[180 116 121 134 137  90 103 105 155 127 149 116 162 112 172 162 149] -> Z899
[107 185  73  95 103 130 150 130 135 143 122 164 111 149 152  97 139] -> Z41
[182 131 131 140 104 176 104 169  94 131 126 120 141 104 103 175 105] -> Z37
[ 86 130 168 157 113 124 120 118 151 147 146 142 156  36 137  93 104] -> Z482
[177 140  94  97 135 177 128  36 162 123 183  96 202  87 141 102 104] -> Z458
[182  35 131 140 150 176 104 169  94 131 126 143 148 104 174 175 119] -> Z176
shift +1: [155]	[156]
common Z482 Z176: 	[104]
common Z482 Z41: 	[130]
shift +1: [135 143]	[136 144]
common Z37 Z41: 	[103]

[ 78 138  47 119 105 127 118 164 117 159 121 125 139 122 138  90 122 150
 145  94 102 142 146 119 109 101 120 142 134 163 146  99  90 153  88 118
 111 170 111 128 142 148 161 106 124 137 129 128] : Z458
[125 128  99 122  97 128 155 169 114 127  74 118  95 134  77 117 110 144
 170 139  99  82 184 102 109 111 160 130 134 134 132 157  93  96  81 112
 110 162 105 138 158 146 140 125 124 144 135 146] : Z153
[125 128  99 122  97 128 155 169 114 127  74 118  95 134  77 117 110 144
 170 139  99  82 184 102 109 111 160 130 134 134 132 157  91  96  81  85
 123 149  92 123 125 156 119  94 155 129  98 123] : Z37
[107 116  91 131  97 119 157 179 117 134  66 112  94 134  82 120 114 149
 179 126 110  92 173 109 103 105 154 135 135 140 123 138  90  95  76  96
 123 157 100 114 113 158 144  79 152 124  96 108] : Z899
[ 75 125  53 127 103 120 129 174 119 157 103 118 127 125 127  99 122 152
 159  94 110 110 146 121 103  99 126 142 134 161 134  97 159 137  82 119
 114 172 113 118 127 152 160  89 129 131 119 113] : Z221
[125 128  99 122  97 128 155 169 114 127  74 118  95 134  77 117 110 144
 170 139  99  82 184 102 109 160 160 130 159 134 132 157  93  96  81  85
 123 149  92 123 125 156 119  94 155 129  98 123] : Z473
shift +1: [120]	[121]
asked: [125 128  99 122  97 128 155 169 114 127  74 118  95 134  77 117 110 144
 170 139  99  82 184 102 109 111 160 130 134 134 132 157  91  96  81  85
 123 149  92 123 125 156 119  94 155 129  98 123]	Z37
asked: [ 75 125  53 127 103 120 129 174 119 157 103 118 127 125 127  99 122 152
 159  94 110 110 146 121 103  99 126 142 134 161 134  97 159 137  82 119
 114 172 113 118 127 152 160  89 129 131 119 113]	Z221
asked: [125 128  99 122  97 128 155 169 114 127  74 118  95 134  77 117 110 144
 170 139  99  82 184 102 109 111 160 130 134 134 132 157  93  96  81 112
 110 162 105 138 158 146 140 125 124 144 135 146]	Z153
shift +1: [139  99]	[140 100]

[122 136 128 143 125 132 138] : Z150
[162 108  73 144  92 156 120] : Z458
[129 129 127 127 132 128 109] : Z482
[106 119 162 100  28  91 164] : Z41
[121 138 120 146 115 144 138] : Z153
[121 138 120 146 157 125 131] : Z37
[131 142 135 136 122 143 101] : Z176
[ 93 126 172 120  28  97 150] : Z221
common Z153 Z221: 	[120]
shift +1: [122]	[123]
shift -1: [126]	[125]
shift +1: [119]	[120]

[180 220 116 137 179 180 133 165 174] : Z176
[ 58 205 152 130 160 158 160 115 141] : Z52
[ 70 200 140 148 100 180 100 134 129] : Z41
shift +1: [180]	[181]
common Z41 Z176: 	[180]

[118 220 120 111 159 214  81] = Z153
[160 160 110 177 128  79 142] = Z37
[156 195 151  79  68 132 191] = Z899
[159 131 107  85  78  84 104] = Z458
[129 209 184  88  85 108 199] = Z473
[131 204  83  77 202 139 110] = Z52
common Z37 Z52: 	[110]
shift -1: [214]	[213]
common Z458 Z153: 	[159]
common Z52 Z458: 	[131]

[167 135  91 112 167] -> Z482
[237 194  71 119 181] -> Z52
[133  87 198 155 191] -> Z589
[ 59 112 155 133  76] -> Z899
[112 105 224  90 173] -> Z473
[130  58 231  67 212] -> Z150
[207 113  91 126 184] -> Z37
[ 72 113  70 154  30] -> Z221
common Z899 Z482: 	[112]
shift -1: [126]	[125]
asked: [167 135  91 112 167]	Z482
common Z221 Z37: 	[113]

[ 82 139  96  82 139 169 192 170  73 126 193  60 103  40  52 200  78 121
 118  90  62 102 109 109 220 127]  Z150
[127 156 130 104  84  57 153 208  81 139 164 137  79 119 115 128 124 114
  99 109 105 162 164 184 169 103]  Z589
[199 133  97 102 131  74  56 105 171 150  82 134 167 157 132 149 182 138
 125  85 129 187 132 110 104  71]  Z221
[180 152 133  94 133 182 145 146 139 132 103 128 118 100 128 127  59 134
 190  66 135  83 137 104 159  91]  Z153
asked: [127 156 130 104  84  57 153 208  81 139 164 137  79 119 115 128 124 114
  99 109 105 162 164 184 169 103]	Z589
asked: [199 133  97 102 131  74  56 105 171 150  82 134 167 157 132 149 182 138
 125  85 129 187 132 110 104  71]	Z221
shift +1: [162]	[163]

[164 102 104 137 119 116 125 104 121 154 134 110 145 129 126 110 116 127
 126 132 103 125 142 108 139 147 101 157 115 144 191 117 136 124 110 126
 121 148 129 114 131 126 128 144] : Z150
[167  93 101 138 118 109 131 104 111 161 136 110 138 132 124 103 115 129
 120 140  97 129 144 104 143 147  94 158 112 152 207 118 137 117  99 126
 123 155 126 117 130 124 126 150] : Z473
[160 108 107 136 121 120 129 105 126 148 134 110 146 128 127 117 117 127
 128 132 107 124 140 113 134 147 106 155 117 140 179 117 135 127 118 128
 121 143 136 114 137 127 131 141] : Z458
[166  90 100 138 118 107 130 144 106 162 136 110 133 134 124 101 114 130
 116 146  96 130 143 105 143 147  91 157 112 155 212 120 137 114  95 126
 124 158 140 120 124 124 126 153] : Z37
shift -1: [144]	[143]
shift +1: [140]	[141]
asked: [164 102 104 137 119 116 125 104 121 154 134 110 145 129 126 110 116 127
 126 132 103 125 142 108 139 147 101 157 115 144 191 117 136 124 110 126
 121 148 129 114 131 126 128 144]	Z150

[179 117 128 145 152 167 184  92 200 159 135] : Z458
[199 173  98  42 161 178 109  78 158 178 185] : Z150
[199 173  98 177 161 178 109  78 158  51  88] : Z221
[ 82  79 137 137  59  83 176 104 118 153 130] : Z589
shift -1: [ 83 176 104]	[ 82 175 103]
asked: [179 117 128 145 152 167 184  92 200 159 135]	Z458
shift -1: [177]	[176]

[155 132 137 125  79 133  92  64 140 161  98 130 164 147  86 177 120 195
 135 152 197  91 115 148 138 124 165 166  81 114 145 115 100  80 152] -> Z899
[113  95 164 140 159 124 166 131  96 125 126 115 125 147 113 116 133 101
 139 144 113 157 155 132 133 155 147 134 131 151 148 129 165 125 127] -> Z153
[150  89 132  82 127 150  92 164 178 133 182 140 112 108 131  41 102 140
 147 165 107 128 158  99 106 140 123 125  95  98 134 148 109 157 141] -> Z482
[119 126 127 145 132 110 122 131 118 136 132 127 132 111 157 116 120 140
 131 127 107 124 119 129 116 132 119  88 140  87 126 145 117 143 129] -> Z221
[202 132  89  82 106 182 122 158 189 125  92  97 105 123 100 136 150 118
 119 139 143 114 111 152 159 155 110 157 149 183 109 131 105 157 138] -> Z473
[134 145 137 125 100 142 141 120 113 125 132 130 115 135 126 116 115 134
 155 139 125  91 135 129  89 124 123 120 113 151 137 156 113 125 146] -> Z52
[134 126 132 149  90 110  61 131 140 136 182 152 122 120 135 164 184 145
  98 122 173 133 135  99 165 140 133 120 117 103 103 129 109 148 124] -> Z150
[119 182  79 149 149 119 153 136 113 122 137 106 115 120 162 150 137  96
 164 114  95 105  99 125  95 108 110 120 135 109 134 140 135 162 144] -> Z458
[119  58 174 140 138 106 116 103 118 147 160 140 112 153 131 136 120 134
 115 169 125 152 158 112 170 175 179  88 108 114 137 121 148 116 127] -> Z589
[103 132 127 130 154 124 147 147 124 106 120 127 145 114 131 116 128 107
 102  92 113 161 123 135 133 108 105 138 162 140 114 112 143 121  98] -> Z41
shift -1: [ 89 132  82]	[ 88 131  81]
asked: [119  58 174 140 138 106 116 103 118 147 160 140 112 153 131 136 120 134
 115 169 125 152 158 112 170 175 179  88 108 114 137 121 148 116 127]	Z589
shift -1: [128 158  99]	[127 157  98]
asked: [134 145 137 125 100 142 141 120 113 125 132 130 115 135 126 116 115 134
 155 139 125  91 135 129  89 124 123 120 113 151 137 156 113 125 146]	Z52

[219 147 173 123 188  86] -> Z221
[ 43 219  94 220 130 221] -> Z52
[219  65 172  59 173 181] -> Z899
[172 147  43 123 188  59] -> Z37
shift -1: [172  59]	[171  58]
shift -1: [220]	[219]
common Z899 Z52: 	[219]
shift +1: [43]	[44]
common Z52 Z899: 	[219]
common Z37 Z52: 	[43]
common Z52 Z37: 	[43]

[174  60 144 141 130 139 115] = Z150
[131 121 144 141 130 139 115] = Z153
[135  77 122 170 149 120 132] = Z899
[193  74 157 119 171  84 165] = Z221
[186  69 164 130 146  86 159] = Z482
[120 101  63 165  77 152  95] = Z589
[151 101  63 169 121 144  93] = Z176
[ 28 167 174 115 166 128 153] = Z458
[172  93  63 165  92 152  95] = Z52
[173  85 148 140 162 136 140] = Z473
asked: [151 101  63 169 121 144  93]	Z176
asked: [174  60 144 141 130 139 115]	Z150
shift -1: [ 92 152]	[ 91 151]
asked: [ 28 167 174 115 166 128 153]	Z458
shift +1: [162]	[163]

[ 83 196 166 196  94]  Z41
[ 34 111 130 131  66]  Z458
[166 159 156 126 129]  Z899
[ 83 199 211 190 157]  Z221
[207  41  30  26  59]  Z153
[86 68 59 83 78]  Z482
[104 149 168 180 158]  Z176
[131 129 114 145 146]  Z150
[188  98 110  97 147]  Z52
[173 129 131 153 130]  Z589
[192 114 184 125 163]  Z37
[196 119  96 112 175]  Z473
shift +1: [166]	[167]
shift -1: [30 26]	[29 25]
common Z221 Z41: 	[83]

[ 45 131  64 195  55 171 222 145] = Z589
[ 64 209 181  58 189  32 200 142] = Z41
[102  64  82 187  81 192  59 220] = Z221
[ 56 123 128 127 135 112 108 237] = Z153
[ 68 210 169  75 173  47 224 117] = Z482
[ 71 209 162 210 163  53 232 107] = Z899
[109  99 137 126 142 128  50 221] = Z150
[ 63 206 180  61 191  32 189 156] = Z37
[138 140  99 157  87 153 210  43] = Z458
common Z458 Z899: 	[210]
shift -1: [162]	[161]

[127 175  80 155 132 153 100  86 123 143] = Z150
[127  79 162 118 169 169 193 182  77 176] = Z458
[158 103  48 109  96  74 137 134 151  78] = Z589
[ 97 103 129 146 151 153 100  38 199 110] = Z37
[189 199  64 146  96 106 100  62 153  78] = Z153
[ 51 175  97 183  59 122 175  62 108 159] = Z41
[189 199  64 146 152 106 100  62 153  78] = Z52
[127 224 129 146 132 122  82  62 153  94] = Z473
[ 51 175  97 183  59 122 175  62 108  94] = Z176
shift +1: [122]	[123]
asked: [ 51 175  97 183  59 122 175  62 108 159]	Z41
shift -1: [189 199  64 146]	[188 198  63 145]
shift -1: [127 224 129]	[126 223 128]
shift +1: [96]	[97]
shift -1: [183  59 122]	[182  58 121]
shift +1: [129 146]	[130 147]

[ 92 131 128 139 176 132  92 170 136 123  49] -> Z458
[129 155 170 142 158 147 137 150 107 185 107] -> Z176
[233 199 141  45  21 171  69  85 148 130 143] -> Z41
[100  61 142 184 134 114 111 108 109  80 148] -> Z150
[137 140 104 103 156 123 132 125 144 120 133] -> Z589
[131 101 162 144 128 168  54 134 123 107  75] -> Z153
[104 117 145 173 156  99 184 124  99 151 173] -> Z37
common Z37 Z150: 	[184]
shift -1: [107]	[106]
asked: [100  61 142 184 134 114 111 108 109  80 148]	Z150

